[-0.06  0.67 -0.61  0.89 -0.35  1.37 -0.40 -0.19 -0.10  0.37  2.39  0.49
 -0.59  0.51 -0.52 -0.86 -0.32  3.13 -0.77 -0.70 -0.48 -0.47 -2.35 -0.15
 -1.17 -0.65 -4.00 -0.95 -4.50 -1.01 -0.31 -0.50 -0.45 -0.73 -0.14  0.41
 -1.91 -1.59  2.42  1.28  0.86  1.36 -1.60 -0.48  0.14] => Z
[ 0.95  1.28  0.66 -0.83 -1.41  0.29 -0.14  0.52  1.23 -2.29 -5.72 -0.10
  1.13 -1.01 -1.05  2.02 -0.25 -6.13  0.99  1.56  3.18 -1.68  2.78  3.71
  3.05  0.74 -0.73  1.41  1.29  1.02  0.81  1.79 -0.43 -1.26  0.96  0.15
  2.08  2.04  0.20 -0.65 -2.18  0.28  1.75  1.08 -1.31] => P
[-0.45  0.24 -1.73  0.70 -1.20 -0.01  0.20  0.20  0.71 -0.59  0.13 -0.42
  0.80 -0.34 -0.76 -0.07  0.50 -2.58  0.90  0.65  0.60 -0.79  1.04  1.07
  1.32 -0.75 -3.88 -0.68  1.02  0.32  0.57  0.94  0.05 -2.51  0.15  0.21
 -0.59  0.94  0.37  0.68 -2.24  0.81  0.77 -0.26 -0.82] => T
[ 1.40  0.52 -0.27 -0.39 -1.20  1.52 -0.92 -0.62  0.83 -2.65 -3.72 -0.03
  0.60 -0.39 -0.43  1.18 -0.28 -0.95 -0.15  0.68  2.00  0.93  0.42  4.04
  1.93  0.11 -0.59 -0.41 -3.51 -0.06  0.86  0.72 -1.39  1.16 -0.35 -0.36
  1.40 -0.29  1.45 -0.26 -0.29  0.04  0.37  0.83 -0.72] => P
[-0.56  0.17  0.70 -0.02 -0.11 -0.88 -0.66 -0.06 -0.73 -2.03  1.17 -0.60
 -0.04  0.25 -0.19  0.00 -0.01 -0.43 -1.37  2.03 -0.08 -0.03  0.59 -1.00
  2.67  0.62  3.38 -2.46 -1.27  0.08  0.91 -0.07  0.86 -0.65  0.37  0.99
 -0.39  0.44  0.78  0.05 -2.53  1.03 -0.14 -0.22 -1.66] => T
[ 0.09  1.07 -0.73  0.49 -1.18  0.44 -0.10  0.41  1.13  0.28  2.97  0.14
  0.88  0.32 -0.82 -0.86 -0.38  0.10  0.53 -0.08  2.17 -0.15 -0.77 -0.40
 -0.20 -0.41 -6.27  0.94 -2.55 -0.61 -1.32 -1.68  0.11 -0.50  0.02 -0.13
 -1.12 -0.02  1.65  0.99 -0.84 -0.14 -0.12 -0.43 -0.22] => Z
[ 0.09  1.78 -0.95 -0.43 -0.42  0.12  0.41 -0.16 -0.04 -0.56 -2.06 -0.10
  0.19  0.86 -0.42 -0.01 -0.69 -0.52 -0.23  0.56  0.65 -1.92  0.22  0.28
  0.21  1.10 -2.64 -0.33 -1.97  0.27 -0.57 -0.40  0.27 -2.48 -0.33  0.21
 -1.34  0.09  0.94  0.94 -0.93  0.64 -0.59 -0.48 -0.05] => Z
[ 0.47  1.14 -0.91  0.26 -0.74  0.14 -0.13  0.20  0.96 -0.54  0.14 -0.16
  1.63 -0.32 -1.32  0.23 -0.20 -1.79 -0.04  0.26  2.32 -0.71  1.30  1.42
  1.43 -0.52 -3.49  0.06 -0.64  0.04 -0.45  0.21 -0.62 -0.06  0.85 -0.16
 -0.49  4.02  0.61  0.13 -0.74  0.07  0.26  0.04 -0.73] => T
[ 1.06  1.62 -0.88  0.39 -0.46  0.54  0.53 -0.38  0.70  0.12 -0.24 -0.11
  1.06  0.13 -1.55  0.03 -0.83 -0.43 -0.40  0.29  2.43 -0.19 -0.61 -0.02
 -0.82 -0.15 -4.96  0.79 -2.60 -0.27 -0.28 -1.00  1.05 -1.74 -0.04 -0.12
 -1.81  0.31  1.12  1.14 -1.38  0.13 -0.95 -0.60 -0.03] => Z
[-0.04  1.22  0.25 -0.67 -0.62  1.51 -0.71  0.15  0.08 -2.96 -7.11 -0.06
 -0.15 -0.26 -0.70  0.92  0.20 -1.00 -1.08  0.56  0.89 -0.49  1.64  4.80
  1.62  0.32  2.62 -0.40 -4.19  0.19  0.82  0.62 -1.15  0.40 -0.70  0.45
  1.89 -0.01  1.62 -0.30 -0.24  1.68  1.71  1.18 -0.55] => P
[-0.75 -0.30  0.34 -0.04  0.01  0.90 -0.92 -0.10 -1.03 -1.89 -1.19  0.04
 -1.41 -0.67  0.51  0.26  0.24  1.56 -0.59 -0.56 -0.66  2.23  0.35  1.48
  1.44  1.23  3.13  0.13 -2.12 -0.80  0.37 -0.25 -0.59  2.30 -0.34 -0.04
  1.40 -0.24 -0.40 -0.17  0.91  0.33  1.32  0.21 -0.50] => P
[ 0.05  2.24 -0.40 -0.48  0.23 -0.06 -0.59 -0.26 -0.09 -3.71 -2.09 -0.47
  1.23 -0.72 -0.13  1.15 -0.53 -1.48 -0.99  1.80  2.41 -1.71  1.02  0.51
  3.35  0.93  3.27 -3.59 -4.57  1.09  1.56 -0.90 -0.61 -0.72  0.06  0.42
 -0.23  0.26  2.22  1.18 -3.61  2.20 -1.04  0.81 -0.57] => T
[-0.48  1.38 -0.31 -0.62 -0.11  0.32 -0.54 -0.35 -0.10 -2.99  0.30 -0.51
  1.56 -0.53 -0.49 -0.28 -0.38 -0.57 -0.51  0.29  1.07  0.88  1.14 -0.34
  1.73  0.25  3.16 -1.45 -1.67 -0.12  0.78 -0.54 -0.67 -0.62  0.13  0.52
  0.22  0.67  0.37  0.47 -1.91  1.07  0.16  0.08 -0.81] => T
[-0.07  0.68 -1.31  0.82 -0.26 -1.10  0.20  0.65  1.28 -1.62  2.58 -0.30
  0.46 -0.73 -0.13  0.02  0.11 -3.01  0.20  0.84  1.68  0.24  0.38 -0.72
  1.12 -0.98 -2.22 -2.08 -0.94  0.41  0.20  0.50 -0.37 -1.59  0.46 -0.10
 -0.33  1.06  0.18  1.14 -1.86 -0.50  0.01 -0.06 -0.46] => T
[-0.52 -0.47  1.75 -0.87  0.07 -0.72 -0.58  0.49 -1.01 -2.32 -4.39  0.10
 -0.81 -0.48 -2.30  0.79 -0.49 -0.94 -0.12  1.02 -1.15  0.75  2.17  1.70
  3.48  0.51  5.30  0.09  0.06 -0.44  0.47  0.97 -0.02  0.63 -0.08  1.00
  2.38  0.27 -0.94 -1.00 -0.68  0.81  1.87  0.86 -1.24] => P
[ 0.75 -1.17 -0.34  0.43 -0.78 -0.17  0.53 -2.23  1.27  0.53  2.20  0.02
  0.41  0.13 -1.54  0.42 -0.83 -2.67  0.55  0.09  2.19 -1.62  0.10 -0.04
  0.30 -0.38 -6.71  0.08 -0.86 -0.06 -1.04 -0.31  0.31 -1.87  0.21  0.03
 -1.14  0.98  1.61  0.76 -2.23  0.32  0.27  0.24 -0.46] => Z
[ 0.42  2.29 -0.18  0.00 -0.51 -0.62 -0.40 -0.09  0.83 -2.61 -1.87 -0.28
  0.86 -0.51 -0.86  0.72 -1.12 -3.44  0.60  1.74  2.32 -1.67  1.18  0.81
  1.92 -0.26 -0.23 -1.92 -1.33  0.35  0.67  0.17 -0.05 -1.60  0.27  0.24
 -0.39  0.93  0.49  0.29 -4.08  0.96  0.37  0.87 -0.43] => T
[ 0.43  0.62 -1.34  0.41 -0.66 -0.19 -0.40  0.36 -0.12 -1.77  0.28 -0.20
  0.30  0.30 -0.49 -1.02 -0.26  0.14  0.23 -0.31  0.71  1.20 -0.21  0.21
  0.86 -0.16 -0.21 -0.39 -0.97 -0.60 -0.74 -0.47 -0.38  0.08  0.66 -0.08
 -0.08 -0.63  0.28  0.97 -0.67  0.45 -0.28 -0.89 -0.50] => T
[ 0.33  1.05  0.28  0.29 -0.40  0.47  0.22  0.41  1.00  0.58  1.37  0.11
  0.32  0.61 -1.77  0.07 -0.93  1.22 -1.05 -0.14  2.05 -0.01 -0.61 -0.28
  1.95 -0.27 -3.34 -0.42 -4.14 -0.46 -0.37 -2.04 -0.19 -1.04  0.39  0.07
 -1.03 -0.05  5.96  1.32 -1.07  0.92 -0.10 -0.39 -0.43] => Z
[-0.21  1.03 -0.15 -0.61 -0.93  1.01 -0.24 -0.37  0.40 -1.14  2.51  0.29
  0.75  0.36 -0.80 -0.16 -0.56  1.40  1.45 -0.33  1.86  0.02 -0.90 -0.84
 -0.35 -0.10 -2.61 -0.57 -4.04 -0.99 -0.81 -2.16  0.01 -0.40  0.07  0.15
 -1.27 -0.98  1.38  0.65 -0.87  0.17 -0.65 -0.51 -0.43] => Z
[ 1.01  2.26 -0.93  0.37 -0.76  2.90 -0.11 -0.07  0.21 -1.30  0.07 -0.09
  0.69  0.37 -1.12 -1.95 -0.66  2.51 -1.37 -0.35  2.02 -0.31 -1.82  0.90
 -0.73 -0.53 -4.07 -0.57 -7.66 -1.25  0.59 -2.15 -0.98 -0.54 -0.87 -0.37
 -1.82 -1.73  3.33  1.45  0.42  1.88 -1.00 -0.28 -0.18] => Z
[ 0.47  0.90 -2.02  0.47  0.11  0.00 -0.42 -0.20 -0.58 -1.56  2.16 -0.53
 -0.06 -0.10  0.17 -0.73  0.88  1.46 -0.16 -0.35  0.75  0.88 -1.39 -1.97
  0.40 -0.26  1.10 -1.26 -2.95 -0.35  0.65 -0.68 -0.64  0.07  0.91  0.27
 -0.98 -1.02  0.58  1.07 -0.18  0.65 -0.82 -0.64  0.25] => T
